Below are the code and all the weights of a small trained network. Each question names an input and a class and asks about switching units off, where a switched-off unit gives its printed mean instead of its output.

import numpy as np


def w(rows, s, z=0):
    codes = np.array(rows[::2]) - 128.0
    scale = np.full(codes.shape[1], s)
    scale[-1] = z or s
    return codes * scale


def f(y):
    return y / 2 * (1 + np.tanh(0.7978845608 * (y + 0.044715 * y**3)))


def log_softmax(a):
    a = a - a.max(-1, keepdims=True)
    return a - np.log(np.exp(a).sum(-1, keepdims=True))


def net(x, mask):
    res = np.array(x, float).reshape(1, 2) / 4 @ E
    y = f(res @ A[0][:, :-1].T + A[0][:, -1])
    res = res + np.where(mask, y, B[0][:, -1]) @ B[0][:, :-1]
    return log_softmax(res[-1] @ U[:, :-1].T + U[:, -1])


A, B = {}, {}
E = w([
[191,96,96,151,25,194,85,196],'x0',
[141,248,89,213,122,155,216,182],'x1',
],0.015)
A[0] = w([
[118,165,154,177,205,88,207,94,213],'neuron 0',
[93,156,201,84,166,95,116,59,201],'neuron 1',
[97,126,167,89,182,96,193,138,208],'neuron 2',
[140,168,101,181,140,195,120,244,253],'neuron 3',
[2,147,168,135,190,62,100,68,223],'neuron 4',
[120,206,77,108,58,171,181,179,212],'neuron 5',
[209,142,16,151,13,154,109,161,231],'neuron 6',
[63,129,88,147,105,114,234,39,142],'neuron 7',
],0.0087,0.0039)
B[0] = w([
[98,148,60,205,118,86,218,192,226],'neuron 0',
[140,86,47,125,175,94,122,68,218],'neuron 1',
[6,171,80,124,130,58,196,63,197],'neuron 2',
[135,96,90,255,147,185,177,191,231],'neuron 3',
[37,218,115,79,184,114,162,60,248],'neuron 4',
[196,162,142,152,175,173,126,105,223],'neuron 5',
[112,85,114,132,86,190,106,220,251],'neuron 6',
[80,209,106,145,126,110,227,185,183],'neuron 7',
],0.0082,0.016)
U = w([
[178,142,123,106,108,104,171,116,75],'0',
[111,192,55,109,133,87,236,127,157],'1',
[157,94,106,152,119,217,156,166,213],'2',
[92,115,149,60,171,111,114,70,192],'3',
[96,96,224,126,171,137,155,150,16],'4',
[137,150,163,144,134,71,117,150,15],'5',
[122,147,170,76,85,103,184,153,4],'6',
[202,43,216,2,72,102,116,173,211],'7',
],0.01,0.0034)

Each question gives the input, the list of numbers given to net, and the class t.
The units are the neurons (one row each of A and B). Each row of codes is followed by its name. A weight is (code - 128) times the scale printed after its matrix; where a second scale follows, it is the last column's (A, B and U).
mask holds one flag per neuron, in row order. A switched-off neuron (its flag False) gives its mean, the last column of its row in B, instead of its output. The means were averaged over made-up inputs and are rounded, as every weight is.
A unit's drop is (log p(t) with every unit on - log p(t) with that unit switched off) / (log p(t) with every unit on - log p(t) with every unit switched off).
The circuit of an input: a set's keep is (log p(t) with only the set's units on - log p(t) with every unit switched off) / (log p(t) with every unit on - log p(t) with every unit switched off). Starting from all 8 units, units are removed one at a time, each time the one whose removal leaves the highest keep (on an exact tie, the one counted first), for as long as the keep stays at least 0.8.
units of the circuit, in order: the units of the circuit, biggest drop first
k most important neurons: the k neurons with the biggest drops, biggest first
drop when u is switched off: that unit's drop, to one decimal
input [-2,-4], class 3: units of the circuit, in order	neuron 0; neuron 3
input [-8,-8], class 1: units of the circuit, in order	neuron 2
input [0,7], class 2: units of the circuit, in order	neuron 4; neuron 3
input [5,-4], class 7: 2 most important neurons	neuron 3; neuron 0
input [-1,-2], class 3: 3 most important neurons	neuron 0; neuron 3; neuron 7
input [2,-7], class 7: 2 most important neurons	neuron 4; neuron 2
input [1,-7], class 3: 2 most important neurons	neuron 6; neuron 1
input [2,-8], class 7: 2 most important neurons	neuron 2; neuron 4
input [-4,-5], class 3: drop when neuron 3 is switched off	0.4
input [8,-7], class 7: drop when neuron 3 is switched off	0.1
input [1,-6], class 3: drop when neuron 6 is switched off	0.7
